(in the rows, 128 means zero)
Here are made-up things, facts about them, and rows of numbers that follow some of those facts. Name the thing behind each unnamed row.

How the things are related:
(1009) | π d | Θ (1271) | ε (732)
(1023) | π a | Θ (127)
(1025) | π f | Θ (974) | ε (167)
(1027) | π c | Θ (1271)
(1039) | Θ (902) | ε (438)
(1051) | π a | Θ (1392)
(1054) | Θ (933)
(1061) | π a | Θ (1203) | ε (1451)
(1064) | π a | Θ (118)
(1067) | π c | Θ (299)
(1068) | π d | Θ (889) | ε (1067)
(1072) | π d | Θ (1339)
(1080) | π c | Θ (229)
(109) | π a | Θ (1428)
(111) | Θ (1339)
(1119) | Θ (933)
(1132) | π b | Θ (1523)
(1164) | π d | Θ (902)
(1166) | π f | Θ (454)
(1171) | π b | Θ (1564)
(1177) | π a | Θ (1531)
(1178) | π a | Θ (793)
(118) | Θ (902)
(1190) | π b | Θ (195)
(1200) | π c | Θ (1054) | ε (1246)
(1203) | Θ (427)
(1207) | π a | Θ (831)
(1224) | π a | Θ (974)
(1246) | π f | Θ (836)
(125) | π e | Θ (299)
(1257) | π c | Θ (1054)
(1263) | π b | Θ (1428)
(1265) | π e | Θ (1271) | ε (396)
(127) | ε (770)
(1271) | Θ (902)
(1276) | π a | Θ (933)
(1280) | π e | Θ (1497)
(1282) | π a | Θ (889) | ε (902)
(1304) | π a | Θ (555) | ε (962)
(1312) | π f | Θ (229)
(1322) | π f | Θ (1564)
(136) | π c | Θ (427) | ε (1417)
(1368) | π b | Θ (1392)
(1376) | π a | Θ (555)
(1392) | ε (1039)
(1397) | π a | Θ (1428) | ε (1061)
(1417) | π a | Θ (1119)
(1428) | Θ (978)
(1432) | π e | Θ (933) | ε (431)
(1439) | π c | Θ (1428)
(1445) | π c | Θ (902) | ε (285)
(1447) | π a | Θ (889)
(1451) | π d | Θ (427) | ε (415)
(1462) | π b | Θ (889)
(1465) | π a | Θ (229) | ε (596)
(1473) | π c | Θ (1497)
(1497) | Θ (1523)
(1511) | π e | Θ (1564)
(1531) | Θ (475)
(1547) | π e | Θ (664) | ε (708)
(1551) | π a | Θ (1523) | ε (691)
(1554) | π a | Θ (454)
(1564) | Θ (475)
(167) | π e | Θ (1119)
(195) | Θ (127)
(197) | π c | Θ (1339)
(208) | π c | Θ (831)
(217) | π b | Θ (1531) | ε (44)
(227) | π f | Θ (930)
(229) | Θ (406)
(241) | π e | Θ (836)
(273) | π a | Θ (195) | ε (1547)
(285) | π b | Θ (427) | ε (1224)
(294) | π a | Θ (836) | ε (136)
(299) | Θ (475) | ε (1551)
(315) | π b | Θ (118)
(343) | π f | Θ (1339)
(351) | π a | Θ (889)
(38) | π b | Θ (299)
(396) | π b | Θ (427) | ε (1392)
(401) | π c | Θ (889)
(415) | π a | Θ (889) | ε (1265)
(431) | π b | Θ (229)
(436) | π e | Θ (475) | ε (683)
(438) | π e | Θ (1531) | ε (436)
(44) | π b | Θ (664) | ε (67)
(45) | π b | Θ (1203)
(454) | Θ (1339)
(474) | π e | Θ (1339)
(497) | π b | Θ (555)
(527) | π f | Θ (1531)
(537) | π e | Θ (793)
(538) | π a | Θ (974) | ε (118)
(55) | π a | Θ (1523)
(583) | π e | Θ (968)
(596) | π b | Θ (1339) | ε (1282)
(610) | π e | Θ (299) | ε (127)
(613) | π d | Θ (195) | ε (689)
(620) | π b | Θ (1564) | ε (1523)
(650) | π a | Θ (229)
(658) | π d | Θ (1428)
(664) | Θ (475)
(669) | π c | Θ (195)
(67) | π a | Θ (1271)
(683) | π c | Θ (1271) | ε (808)
(689) | π c | Θ (1392) | ε (299)
(691) | π a | Θ (831)
(70) | π b | Θ (902)
(708) | π e | Θ (1039) | ε (610)
(714) | π c | Θ (1531)
(721) | π f | Θ (1039)
(727) | π b | Θ (111)
(732) | π a | Θ (974)
(745) | π b | Θ (933)
(765) | π c | Θ (836) | ε (208)
(770) | π c | Θ (1531) | ε (613)
(780) | π d | Θ (299)
(784) | π f | Θ (1497)
(793) | Θ (195)
(799) | π b | Θ (1271)
(808) | π d | Θ (1428) | ε (351)
(831) | Θ (1392)
(836) | Θ (974)
(841) | π c | Θ (793)
(864) | π a | Θ (299)
(881) | π a | Θ (195)
(889) | Θ (555)
(902) | ε (1397)
(904) | π c | Θ (974)
(93) | π f | Θ (1054)
(930) | Θ (555)
(954) | π a | Θ (902)
(955) | π f | Θ (978)
(962) | π a | Θ (1339)
(968) | Θ (1523)
(976) | π e | Θ (427) | ε (1200)
(983) | π e | Θ (555)
(99) | π e | Θ (406)

Known rows:
[119 141 150 128 169 111 124 131 122 122 167 141 125 112 115 150  98 131
 118 130 140  82 101 167  99 110 144 134 143 157 105 130 107 121 162 115
  89 115 170 138 155 139 131 137 128 116  99 123 113 135 105 165 123]: (721)
[133 149 136 132 127 128 144 112 123 129 152 126 118 112 130 153 111 125
 120 166 128 102 121 133 119 119 130 129 128 165 126 112 122 129 145 129
  97 140 135 132 140 141 120 146 119 131 116 126 117 130 122 156 142]: (1257)
[134 141 141 124 137 133 150 118 109 136 142 138 111 112 125 151 114 122
 128 171 112 112 122 138 116 126 117 144 138 150 128 101 117 117 146 110
 100 134 140 146 138 146 107 133 119 122 113 114 126 147 133 155 138]: (474)
[135 149 151 135 158 130 138 120 111 136 161 140 121 116 117 150  81 127
 113 166 134  83 125 157 105 105 120 137 137 157 111 134 107 136 154 114
  91 139 150 132 163 138 105 140 111 121 100 121 115 142 113 161 129]: (343)
[143 147 136 136 134 145 138 115 129 133 146 143 110 111 135 161 119 121
 134 150 118 107 111 127 119 125 103 139 139 145 134 109 105 132 142 116
 105 144 134 140 132 137 103 130 127 130 111 133 118 141 123 158 156]: (1263)
[140 148 138 135 135 143 131 114 135 133 146 141 115 113 134 160 122 122
 130 145 119 108 109 128 118 122 108 138 141 142 132 108 108 132 142 115
 105 139 134 143 131 137 107 129 129 129 114 129 120 139 121 158 155]: (1132)
[130 145 151 120 109 121 122  95 121 141 171 112 118 102 126 155 112 106
 105 144 132 110 122 116 100 123 150 112 148 152 127 126 131 139 164 127
  91 136 134 151 135 133 112 131 127 133 142 114 118 126 115 143 129]: (714)
[ 79 117 130  76 119  90  69  65 162 138 160 178  31  99 138 150 113 178
 109 101  95 100 154 106 107 106  66 162 132 153 130 198 142 116 167 109
 136  98 110 189  80  84  70 194  96 144 177  73  31 142 153 189 166]: (620)
[133 148 152 134 160 130 135 119 115 136 161 139 124 115 116 151  83 127
 110 162 136  84 121 158 105 104 123 139 139 155 109 133 109 135 156 116
  91 135 152 135 163 138 109 140 114 120 103 117 117 141 112 161 128]: (1312)
[127 136 158 112 119 123 124  99 111 150 161 121 115 102 121 154 117 105
 112 144 116 120 121 121 100 128 141 126 160 132 129 116 126 128 166 110
  93 127 138 167 132 137 101 118 128 122 142  99 127 143 124 141 126]: (125)
[134 158 105 150 164 110 112 120 132 108 122 141 107 125 139 115 112 103
 138 155 145 118 137  90 144  90 139 105 119 139 132 131 105 130 120 110
 108 135 106 132 112 162 100 147 119 137 115 145 155 150 114 169 120]: (229)
[135 165 143 136 121  91  79  90 109 125 149 124 116 142 127 115 113  67
 116 110 170 143 117  58 116  88 170  87 171 122 126 134 115 148 147 123
  98 133 107 161 101 148  76 132 117 139 164 135 158 151  97 151  89]: (299)
[151 186 141 124  80  81  98 121 173 112 144 227  92 175  95 209  91 152
 116 120 125 148 112 140 138 113 123 209 178 117 109 144 165 137 148 172
 126 108 136 130  94 129 103 160  76 115 119  56  94 188 133 197 139]: (1304)
[114 155 143 130 146 128 146  76 165 135 159 104 137 114 125 150 122 139
 131 163 138 110 103 154 124  98 128 139 134 162 144 112 138 143 128 131
 110 123 131 141 151 123 143 136 117 122 140 114 142 125 127 156 130]: (841)
[116 151 240 143 131  98 155  79  42 140 129 111 108 220 123  73 165 143
  99 126 189  97  31  58  88  48  31 122  95 186  58  23 114  88 154  82
  51 119 142 186 190  89  76 243 140 130 186 195 127  68 121 139 173]: (208)
[141 162 149 128 142 143 108 127 145 136 129 158 149 132 138 168 123 126
  91 148 113 114 113 145 112 112 116 153 135 120 101 108 130 130 154 120
  95 110 118 153 131 165 122 140 143 121 115  91 131 137 102 145 178]: (1447)
[138 144 143 130 144 138 136 115 126 132 149 140 111 117 128 158 114 122
 128 153 120 108 115 137 116 121 108 141 142 140 128 111 106 127 144 110
 103 135 140 146 138 143 106 125 125 125 113 121 122 149 121 156 149]: (1276)
[134 157 103 152 166 109 112 121 130 108 119 141 107 124 140 113 111 103
 138 158 146 118 138  88 145  88 138 105 119 140 132 132 105 129 118 111
 107 136 106 132 111 162  99 148 117 138 114 146 154 150 115 168 119]: (1054)
[141 173 143 126 139 152 133 110  82 124 154 142 146 151 144 152 112  91
 130 141 140 133  90 172 109 124 118 157 181 162 130  68  83 140 139 144
 121 152 138 136 127 167  96 115 105 135 128 140 126 164  98 151 131]: (732)
[134 158 105 151 164 109 112 119 132 107 122 141 106 125 139 113 111 103
 137 156 146 118 138  89 143  91 140 106 120 139 131 132 104 130 120 112
 107 137 107 132 113 161 101 146 118 137 115 146 152 150 113 168 120]: (978)

Name these rows:
No name comes twice in this set of rows, the named rows included.
[111 131 121 115 186 180 130 109 102 149 146 117 137  61 171 126 117 117
 119 164 100  78 138 167  94 121 101 122 124 173 137 112  79 129 154  95
 107 142 118 155 141 154 104 129 137 136 115 142 109 121 111 145 158]	(808)
[144 149 153 140 167 174 150 118  88 141 146 102 159 118 149 136 131  84
 125 163 130 106  93 148 102 123 117 116 144 148 125  64  74 132 142 100
  91 152 138 148 160 173 111 102 150 130 112 156 155 132  93 126 151]	(1417)
[114 139 133 124 137 102 129 131 133 111 160 130 117 105 127 150 134 130
 129 121 131  97  91 147 112 131 158 123 134 168 121 106 119 109 157 129
  94 112 163 136 133 141 150 140 136 128 110 132 111 120 116 163 136]	(1027)
[115 123 120 120 174 160 127 114 144 150 147 127 116  49 149 145 114 138
 119 162  91  76 148 147 105 122 111 124 114 151 136 144 107 127 157  88
 100 129 125 155 141 135 116 129 141 126 104 118 109 122 126 155 161]	(1451)
[113 146 151 121 157 131 148  80 154 145 149 111 132 115 119 148 127 139
 137 163 122 121 105 160 121 103 120 153 145 145 145 100 135 131 129 113
 112 115 137 156 151 127 134 123 118 112 139 100 152 141 136 156 127]	(537)
[136 168 141 128 123 134 117 125 143 132 133 147 155 124 141 162 119 129
  84 160 123 109 120 143 112 111 138 141 122 146  99 108 148 131 158 138
  89 113 114 139 135 163 136 159 138 126 121  97 126 119 105 147 169]	(401)
[107 135  85 131 201 134  99 111 138 116 121 114 116  79 171  94 121 105
 129 165 123  97 163 107 131  97 136  86  96 149 143 151  90 123 125  87
 111 125  91 149 110 174 111 140 140 145 121 142 144 133 107 153 139]	(1392)
[141 189 115 146 158 118  67 138 163 113  88 171 168 146 158 130 125 113
  79 149 135 129 138 102 136  75 155 126 109 107  90 128 145 133 138 127
  95  95  71 143 102 198 127 170 148 127 121 100 168 131  84 152 164]	(889)
[199 167 130 178 124 163 145 177 209 149 136 148 178  58 102 226 100 105
 108 186  96 103 133 133 132 145 201 127 139  71 121 134 160 161 157 124
  61 134 139 105 161 172 166  68 169  90  33  80 191 138 107 146 150]	(1068)
[140 147 135 139 118  85 125 149 174 116 162 184  96 101  91 191 113 148
 148 103 119 106  94 137 126 132 162 155 161 125 126 139 139 119 159 134
  95 107 177 124 125 114 140 127 121 106  80 105 114 149 135 195 117]	(1009)
[ 88 123  80 125 217 109  83 131 141  95 129 118 117  74 169  90 145 110
 140 117 127  91 131 124 124 107 166  79 102 156 138 141  78 100 135  87
 109 100 122 150 100 178 142 136 159 143 112 155 137 123  99 162 130]	(1039)
[169 163 138 150 124 180 151 123 102 147 177  65 202  75 140 170 111  34
 114 174 139 121 108 152  96 156 218  77 180 139 148  77  97 170 156 141
  78 174 141 119 158 194 144  45 157 128 100 144 186 133  75 106 106]	(1067)

The same things again, as new rows of numbers:
Named rows:
[130 164 145 144 104 119 116 142 102 122 151 131 113 121 124 134 115 142
 131 125 122 125 126 120 150 129 132 144]: (1276)
[113 124 125 121 116 125 128 150 113 100 141 130 103 104 144 119 119 146
 140 138 146 105 130 149 121 143 126 142]: (125)
[184 198 164  77 141 151 166 127 149 151  85 106 155 130  96  96 159 156
 108 105 124 133 106  97 134 225 118 147]: (1282)
[133 103 110 150 101 134 131 122  97 123 159 107 131 139 121 127 111  88
 149 100 111 126  93 100 162 134 134 115]: (118)
[150 170 139 117 126 116 138 127 124 159 147 122 149 121 119 136 131 164
 126 153 110 141 135 152 139 147 135 123]: (538)
[122 127 121 153 107 120 122 109 108 105 163 125 145 133 101 140 124 104
 144 112 122 121 103 101 152 141 149 134]: (1523)
[121 129 121 153 107 120 121 110 107 104 162 125 145 133 102 141 123 104
 145 110 120 120 103 101 154 141 149 134]: (1497)
[133 116 124 170  98 116 124 119 124  97 148 104 149 153  97 133 138 110
 142  98 136 107 113  90 151 138 142 139]: (930)
[121 126 121 153 107 120 123 111 106 105 162 123 142 133 103 139 124 105
 144 111 122 120 103  99 153 141 148 133]: (406)
[169 201 134  78 139 122 120 144 126 176 127 129 167 129  88  85 139 172
 130 174 146 135  62 133 144 199 121 117]: (1061)
[145 140 150 147  94 118 121 141 110 131 137 124 114 142 114 114 129 141
 129 115 154 126 144 105 152 110 143 160]: (497)
[140 129 137 118 111 116 105 138 123 123 137 159  96 105 116 133 121 133
 132 118 142 125 138 131 135 114 130 137]: (1246)
[147 164 139 132 132 117 144 127 129 154 153 109 145 116 112 130 150 168
 122 150  96 154 145 193 132 126 149 108]: (1551)
[142  96  81 139 110  72 128  97 137 191 184 119 221 159 122 176 109 155
 158 201 135 114 127 125 148 137 133 102]: (1392)
[158 150 141 105 126 118 147 117 125 180 143 127 153 129 112 121 137 162
 123 152 128 154 146 148 142 134 152 131]: (285)
[149 147 121 102 138 126 136 126 132 151 128 121 150  95 127 134 134 156
 135 162 120 118 140 180 108 144 125 117]: (976)
[139  96 105 145  97 140 134 126  91 130 159 102 125 141 130 123 106  82
 152  95 106 130  89  99 165 132 128 108]: (1271)
[132 153 132 130 112 117 107 145 111 111 140 143 108 101 127 139 117 133
 133 127 129 114 131 138 129 125 124 136]: (658)
[154  69  80 125 106  99 161  89 131 205 169 104 205 158 155 186  88 128
 153 164 105 124 143 103 154 144 117 100]: (1039)
[107 118 114 172 115 113 135  93 105 146 158 109 100 110  79 135 125 119
 128 125 124  88  95  63 161 142 157 125]: (793)

Rows to name:
No name comes twice in this set of rows, the named rows included.
[178 148 120  58 145 172 171 104 124 165 107 104 169 133  96  86 136  94
 133  95 104 147  44  86 154 237 123 105]	(902)
[112  95 110 130 140 113 178 105 148 118 180  91 161 138 111 112 171 156
 130 140 108 164 126 202 134 154 180  90]	(299)
[141 161 134 131 135 114 154 114 127 186 144 106 122 104 103 130 139 174
 112 160 107 126 136 140 141 145 143 113]	(273)
[146 135 137  98 126 116 160 121 131 172 148 125 146 135 123 111 138 170
 122 153 137 157 144 150 143 147 154 132]	(44)
[125 158 142 151 107 117 123 137 102 137 148 123  97 113 117 130 117 147
 125 131 124 113 124 106 153 131 134 142]	(1023)
[127 142 143 146 106 116 129 124  97 163 147 130  84 113 102 116 119 144
 120 133 144 115 131  89 160 115 154 150]	(1190)
[142 134 138 102 123 115 157 126 128 166 151 126 141 136 125 109 137 170
 123 153 143 154 142 148 145 145 154 135]	(620)
[149 140 153 152  92 115 121 144 114 127 133 119 116 148 111 113 135 143
 128 113 159 123 148 103 151 108 140 162]	(1462)
[144 150 153 155  94 118 133 141 122 117 130 112 120 138 130 142 124 145
 125 105 130 110 155  93 146 135 120 162]	(351)
[139  96 117  78 130 120 197  92 153 170 126 126 165 105 190 193  97 164
 127 153 111 109 208 123 107 184 109 150]	(436)
[128 125 124 114 152 129 164 131 143 123 146  99 129  89 130 113 168 171
 124 153 102 148 162 251  97 125 156  96]	(610)
[141 129 121 128 106 128 117 154 105 126 136 128  95 107 141 127 107 123
 137 118 122 116 123 135 136 122 112 122]	(1164)
[139 157 148 157  97 117 119 149 114 116 140 115 115 135 121 128 127 148
 129 118 133 115 134 112 148 127 126 149]	(1376)

The same things again, as new rows of numbers:
Known rows:
[137 158 123 143 108 154 169 107  78 140 117  96 143 117]: (930)
[154 140 147 159  87 127 113 117  83 123 141 129 132 132]: (227)
[137 190 157 131 137 132 157  87 170 141 110  98 134 116]: (118)
[ 90  91 216 148 229 142 153  44  91 131  66 147  94 122]: (902)
[139  97 117  83 165 114 136 109 160 119 115 176 102 148]: (1445)
[107  43 169 152 227 135 119 107  62 106 102 160 101 101]: (1397)
[205  83  75  83 181 181 111 182  47  89 114 118 103  73]: (415)
[206 141  74  55 197 159 106 175 179  92 111 117  87  93]: (1265)
[122 151 151 137 115 125 118 126 119 123 147 126 135 114]: (431)
[133  67 139  97 154 142 134 150 133 116 114 173 115 140]: (294)
[ 55  71  98  97  90 142 165 157 191  97  96 165 103 251]: (436)
[130 142  86 139 127  99 136 117 124 125 148 127 133 126]: (1080)
[128 171 132 141 120 144 158 115 117 146 112  94 138 114]: (1119)
[126 170 132 142 121 143 159 114 119 146 112  94 138 114]: (968)
[127 169 133 143 120 143 157 115 115 146 112  95 139 115]: (1497)
[146 150 151 160  98 118 103 124 118 128 138 126 128 131]: (784)
[141  62 129 102 142 152 142 142  98 112 118 167 120 140]: (1304)
[146 149 153 159  98 120 103 124 118 127 139 131 127 133]: (1246)
[107 112  84 137 126 115 103 124 154 126 141  82 140 144]: (125)
[148  53 141  78 149 142 125 148 142 133 119 179 124 135]: (1551)

Rows to name:
No name comes twice in this set of rows, the named rows included.
[112 144 119 166 136 114 126 189 151 134 145 145 138  98]	(881)
[ 82 112 135  91 117 111 187 105 213  98 101 210  94 233]	(683)
[174 139  92  51 136 178 102 216 125  92 112 124  90 105]	(396)
[132  72 134 100 151 143 132 149 134 117 116 167 117 138]	(538)
[153  75 164  69 117 121  79 185 127 176 127 226 108 112]	(613)
[147 115 115 145 113 134 148 122  83 112 149 127 150 123]	(1447)
[ 99  64 147  80 134 143  86 140 125 122 111 131 108 152]	(217)
[142 158 157 132 146 108 135  99 198 114 140 127 138 124]	(67)
[116  58 152 116 164 139 135 132 120 116 110 175 113 140]	(1465)
[104 184 124 164 130 137 150 180 134 161 116 123 133  91]	(195)
[109 144 120 166 137 112 127 196 153 135 146 148 138  94]	(1178)

